[128 = 0]

[137 116 124 132 131 166 112 108  90 128 115  99 144 130 134 104 122 143
 125 119 104  98 137 136 108 130 117 121 136 158 112 145 131 125 150 122
  84 108 122 136 104 139 153 143 116 107 136 129 122 119 204 156 143 112
 118 121 104 123 149 121 103 102 142 114 129  94 135 144 120 116] -> X Nt
[126 168 115 154 103 121 108 110  92 122  82 145 117 164 111  98 116 148
 133 149 128 119 129 184 132 147 117 103  79 134 105 125 138 144 125 132
 106 132  97  85 109  76 145 157 146 103 149 108 154 110 129 169  96 162
 162  76 110 124  69 115 141  93 159 125  97 125 124 107 153 148] -> V lb
[121 113 124 128 114 131 125 148  91  90 141 117 143 138 116  77 115 145
 104 116  75  88 141 132 125 135 114 152 126 148 134 118 109 151 130 139
  72  99  83 110 125 160 139 120 123  73 147 146 116 117 170 180 160  91
 132  93 107 104 135  96 110  90 146 121 120 114 144 167 147 119] -> X Nt
[119 157 100 173 114 118 111 102  99 107 146 169 133 132 108  93 117 143
 107 130 101 124 124 163 136 179 109 115  85 139 123 137 130 168 128 124
  54 116  87 111 145 142 120 173 134  92  85 142 119  91 176 164  92 143
 141 121 116 124 105 122 118  89 136  66  98  95 120 146 159 159] -> X lb
[113 175 118 171 100 122  92 113  68  85  82 163 122 178  90  87 110 160
 105 143 129  84 108 131 115 184 105 109  85 143  14 126 137 180 100 140
  59 120  88  56 126  75 162 159 176  82 176 142 151  93 144 181  86 164
 176  51 112  57  68  99 143  50 170 114  77 114 109 127 154 164] -> X lb
[ 95 133 140 158  88 139 108 158  98  59 108 159 130 136  77  80 143 132
  86  75 118 100 123  66 123 153  97 128 108 147 116 146 116 176 143 182
  91 116  68 108 143 141 117 139 140  70 147 176 159 127 102 197 157  70
 131  79 151  79 130 108 129 110 157 104  93  98 164 170 164 144] -> X Nt
[ 89 164 113 164 107 153  75 108  75  51  47 124 119 195  48  40 103 159
  56  90 114  46 153 104  97 182  63 119 130 164 102 174 130 192 164 119
  22  86  69  76  93  92 134 177 162  52 184 171 180 104 200 211 188  90
 163  22 106  56  73  93 180  51 191 101  67  77 120 205 166 156] -> V Nt
[111 120 126 126 112 146 101 182  93  49  72 119 141 142  95  91 128 133
 115  94 102  94 130 110 112 157 104 118 133 142 110 152 100 158 151 156
  84 118  85 127 131 133 112 119 127  73 168 151 134 125 160 164 156  77
 129 111 113  89 134  94 125  88 164 116 104 111 125 145 150 121] -> X Nt
[136 180 102 150 124 115 105  93 106 110  96 143 124 167 112 108 112 147
 133 138 132 117 136 175 125 192  94 105 102 137  98 141 135 143 125 127
  84 148 112  80 128  82 148 146 138 115 167 117 127 108 138 161  98 166
 147  72 100 113  60 122 149  93 174 125  89 113  92 123 146 157] -> V lb
[116 113 116 149 113 136 106 140 104  83 106 115 140 150 108  72 127 142
 120 136  83  99 146 143 135 119 102 148 137 157 106 159 117 175 185 135
  63 107  73 127 137 144 139 142 127  76 142 138 123 122 172 160 146  89
 121 124 106 106 138 102 110  81 149 111 108  90 127 166 140 125] -> X Nt
[141 154 127 141  95 130 125 110 110 149 139 133 135 146 147 141 114 142
 151 174 132 136 122 191 130 154 148  93 101 120 116 123 119 121  95 124
 102 149 131 111 140 102 169 139 133 127 148  89 107 126 130 148  61 177
 174 102 109 132 111 119  81 102 134 132 135 140 131  90 131 133] -> X lb
[141 158  98 161 127 123 100  87  98 129 120 149 126 158 115 120 117 142
 121 150 126 112 121 192 159 183 135  82  99 148 112 114 144 163  98  32
  75 119  99  94 144 109 148 162 147 119 164 108 112  93 175 148  52 174
 152  94  93 113 111 112 108  74 162 119 138 125 150 119 157 158] -> X lb
[124 131 133 125 119 138 112 145  94 108 129 130 125 143 107  81 105 137
 105 109 105  92 155 115 113 129 131 126 115 136 112 129 106 144 123 145
  74 108 111 116 118 124 137 132 127  87 125 140 126 109 194 192 110 101
 143  97 114 108 128  98  85  90 118 118 118 116 151 136 138  96] -> X Nt
